Small tables with named rows and columns. After each table, cells are looked up by row and column.

Table Silevar
fields: Zozo, Vogot, Miv, Nis, Nes, Fudegi, Rebaro, Kofaz, Zeduso
Sevo: [0.3, 8.5, 1.7, -0.1, -1.1, 2.9, 8.1, 0.1, 3.3]
Nuleb: [9.5, 8.3, -3.7, -3.8, -6.6, -6.8, 3.0, 5.9, -1.6]
Geva: [-4.0, 1.2, 4.9, 0.3, -1.5, -1.1, -0.4, -1.8, -0.4]
Notimaf: [-4.2, 0.8, 4.9, 0.2, -1.5, -1.1, -1.7, -1.8, -0.7]
Vokuv: [7.4, 9.2, -1.8, -3.7, -5.8, -2.9, 4.9, 3.5, -0.8]
Zibupot: [-4.0, 2.7, 5.5, -0.5, 0.2, -1.0, -0.1, -4.8, -0.7]
Zilus: [-2.4, 1.4, 0.5, 1.4, 0.5, 0.1, 3.3, 0.4, 0.1]
Delelak: [-2.4, 1.4, 0.5, 1.1, 0.2, 0.1, 3.5, 0.4, 0.1]
Sizud: [-1.3, 0.8, -0.3, 0.4, 0.8, -0.4, 1.8, 0.3, -0.4]

Zilus, Miv -> 0.5
Delelak, Rebaro -> 3.5
Vokuv, Nes -> -5.8
Zibupot, Kofaz -> -4.8
Delelak, Nes -> 0.2
Zibupot, Vogot -> 2.7
Geva, Kofaz -> -1.8
Vokuv, Zozo -> 7.4
Vokuv, Nis -> -3.7
Notimaf, Miv -> 4.9
Zilus, Fudegi -> 0.1

Dubafu:
         Motol  Rafopu  Pimufif  Goz  Geluv  Pogad  Natusom  Rofud  Benepu  Mip
Vagere     595     292      230  322    283    300      290   -655     210   -1
Mogo       195     105      139   53    203   -120       64    401     114  220
Tozuz      494      88      556  291     70   -229      -78    265       8   66
Siv        548     273      449  196    153    152      609    -22     230  147
Zigi       319      46      581  214      8      1     -112    584     170  143
Bimotiz    346     169      133   98    239   -309      261    152     -21  175

Vagere, Rafopu -> 292
Mogo, Rafopu -> 105
Tozuz, Mip -> 66
Zigi, Mip -> 143
Zigi, Pimufif -> 581
Vagere, Rofud -> -655
Bimotiz, Benepu -> -21
Mogo, Mip -> 220
Vagere, Benepu -> 210
Vagere, Natusom -> 290
Zigi, Benepu -> 170
Mogo, Goz -> 53

Tos:
,Sug,Fulef,Baf,Livu,Liv,Nos,Rom,Nuveme,Sar,Mesagus
Ler,317,-19705,30888,-46403,7845,19180,2604,-8493,4943,1584
Nasiz,15300,-8376,67779,-15613,2309,-75198,6733,-1630,18204,1530
Fubige,-20777,11828,-27420,7302,943,-32359,17938,28697,-7712,-31057
Lusiduf,-22664,8408,14361,-52574,21356,25636,16325,-12799,-12169,20686
Fegerel,-5017,-9771,24738,-11707,6244,-19167,-8266,146,586,8054
Luv,7997,-11332,-54593,1053,-18779,2844,-2617,-3814,-16913,-12866
Vagu,-22486,-776,14902,5932,-9952,-60100,50942,-2289,39476,-25488
Demanu,-21479,15966,46772,-22370,9104,-38308,-27594,-1079,-23286,27969
Solime,3125,6252,12133,8386,-2769,-59763,6961,39716,15033,-16970
Ber,-21006,-16756,-25409,-24943,3971,24108,-30876,-10996,-27797,5493

Luv, Sar: -16913
Luv, Fulef: -11332
Nasiz, Livu: -15613
Vagu, Sug: -22486
Vagu, Liv: -9952
Demanu, Liv: 9104
Solime, Sug: 3125
Lusiduf, Liv: 21356
Ler, Liv: 7845
Nasiz, Sug: 15300
Fegerel, Sar: 586
Fegerel, Sug: -5017
Lusiduf, Sug: -22664
Fubige, Sug: -20777
Ler, Sug: 317
Fegerel, Mesagus: 8054
Lusiduf, Nuveme: -12799
Lusiduf, Livu: -52574
Lusiduf, Fulef: 8408
Fubige, Nuveme: 28697

Zur.csv
,Nesik,Dapubif,Mav,Bufe,Gadogi,Tofiso,Ris,Fab
Gifo,77.36,26.51,23.96,65.42,26.66,58.94,50.03,74.16
Gep,92.16,56.07,42.67,63.77,23.97,60.97,50.31,17.62
Bupus,54.14,43.93,45.51,43.44,44.28,42.76,46.51,41.81
Mil,72.55,47.21,17.51,29.75,31.73,26.68,45.93,34.74
Padanis,71.86,48.20,31.59,34.50,35.97,34.53,53.30,39.17

What is the Dapubif of Gep in Zur?
56.07
What is the Ris of Gifo in Zur?
50.03
What is the Bufe of Bupus in Zur?
43.44
What is the Tofiso of Gifo in Zur?
58.94
What is the Ris of Gep in Zur?
50.31
What is the Nesik of Mil in Zur?
72.55
What is the Mav of Gep in Zur?
42.67
What is the Mav of Gifo in Zur?
23.96
What is the Dapubif of Padanis in Zur?
48.20
What is the Bufe of Mil in Zur?
29.75

Table Miz
	Ven	Neni
Dube	143	194
Talada	106	127
Bub	170	28
Ras	141	96
Fadaka	135	74
Toguti	83	219
Kigi	127	114
Sosupu	188	119
Kis	99	152
Gukega	115	96
Memupur	155	162
Kobipu	189	175

What is the Neni of Fadaka in Miz? 74
What is the Ven of Kis in Miz? 99
What is the Neni of Ras in Miz? 96
What is the Ven of Sosupu in Miz? 188
What is the Neni of Kobipu in Miz? 175
What is the Ven of Toguti in Miz? 83
What is the Ven of Kigi in Miz? 127
What is the Neni of Sosupu in Miz? 119
What is the Ven of Bub in Miz? 170

Kek:
|  | Bis | Zotu | Mozoni | Mer | Musigu | Riker | Fatu | Tapin | Pomigu | Sona |
|---|---|---|---|---|---|---|---|---|---|---|
| Zav | 45409 | 32961 | 25512 | 64589 | 33292 | 39026 | 67560 | 52953 | 45712 | 51152 |
| Lilopif | 66362 | 54382 | 53263 | 72957 | 55768 | 64957 | 28684 | 7868 | 21171 | 54833 |
| Vitu | 55195 | 74358 | 64357 | 83458 | 63055 | 47463 | 38378 | 54337 | 39908 | 61328 |
| Sus | 15568 | 23664 | 51456 | 72015 | 48868 | 70404 | 83271 | 57896 | 70309 | 72066 |
| Vugibas | 47430 | 37427 | 55664 | 60406 | 63457 | 75256 | 54395 | 24922 | 43284 | 58692 |
| Puzap | 53910 | 66418 | 61653 | 45783 | 54033 | 47057 | 42898 | 68164 | 57194 | 53663 |
| Sar | 65639 | 52480 | 30824 | 43209 | 52665 | 45496 | 36141 | 45275 | 39981 | 47187 |
| Vev | 41808 | 34619 | 21755 | 76315 | 31188 | 44228 | 71921 | 54359 | 37575 | 59130 |
| Tarosor | 35074 | 50626 | 44651 | 60531 | 38812 | 43830 | 65880 | 61433 | 44547 | 50032 |
| Lebufi | 7342 | 98476 | 88413 | 32903 | 74682 | 20156 | 41559 | 85397 | 57984 | 34275 |
| Dut | 77161 | 55290 | 52630 | 54454 | 37947 | 51795 | 41127 | 51329 | 51775 | 53888 |
| Mil | 62605 | 79692 | 73830 | 68253 | 63737 | 39170 | 30614 | 63371 | 53738 | 57541 |
| Mopi | 34639 | 45994 | 59210 | 42352 | 47249 | 50497 | 58251 | 60443 | 64761 | 43651 |
| Nibatur | 36426 | 23022 | 21382 | 64145 | 34596 | 35097 | 79758 | 54180 | 38156 | 59341 |

What is the Mozoni of Sar in Kek?
30824
What is the Bis of Vitu in Kek?
55195
What is the Zotu of Lebufi in Kek?
98476
What is the Mer of Puzap in Kek?
45783
What is the Pomigu of Vitu in Kek?
39908
What is the Bis of Vugibas in Kek?
47430
What is the Sona of Nibatur in Kek?
59341
What is the Zotu of Nibatur in Kek?
23022
What is the Fatu of Zav in Kek?
67560
What is the Riker of Mil in Kek?
39170
What is the Sona of Lebufi in Kek?
34275
What is the Tapin of Vitu in Kek?
54337
What is the Sona of Vugibas in Kek?
58692
What is the Mer of Mil in Kek?
68253
What is the Mozoni of Dut in Kek?
52630
What is the Tapin of Tarosor in Kek?
61433
What is the Pomigu of Vugibas in Kek?
43284
What is the Sona of Vev in Kek?
59130
What is the Sona of Sus in Kek?
72066
What is the Mozoni of Lilopif in Kek?
53263
Which row has the largest Pomigu? Sus

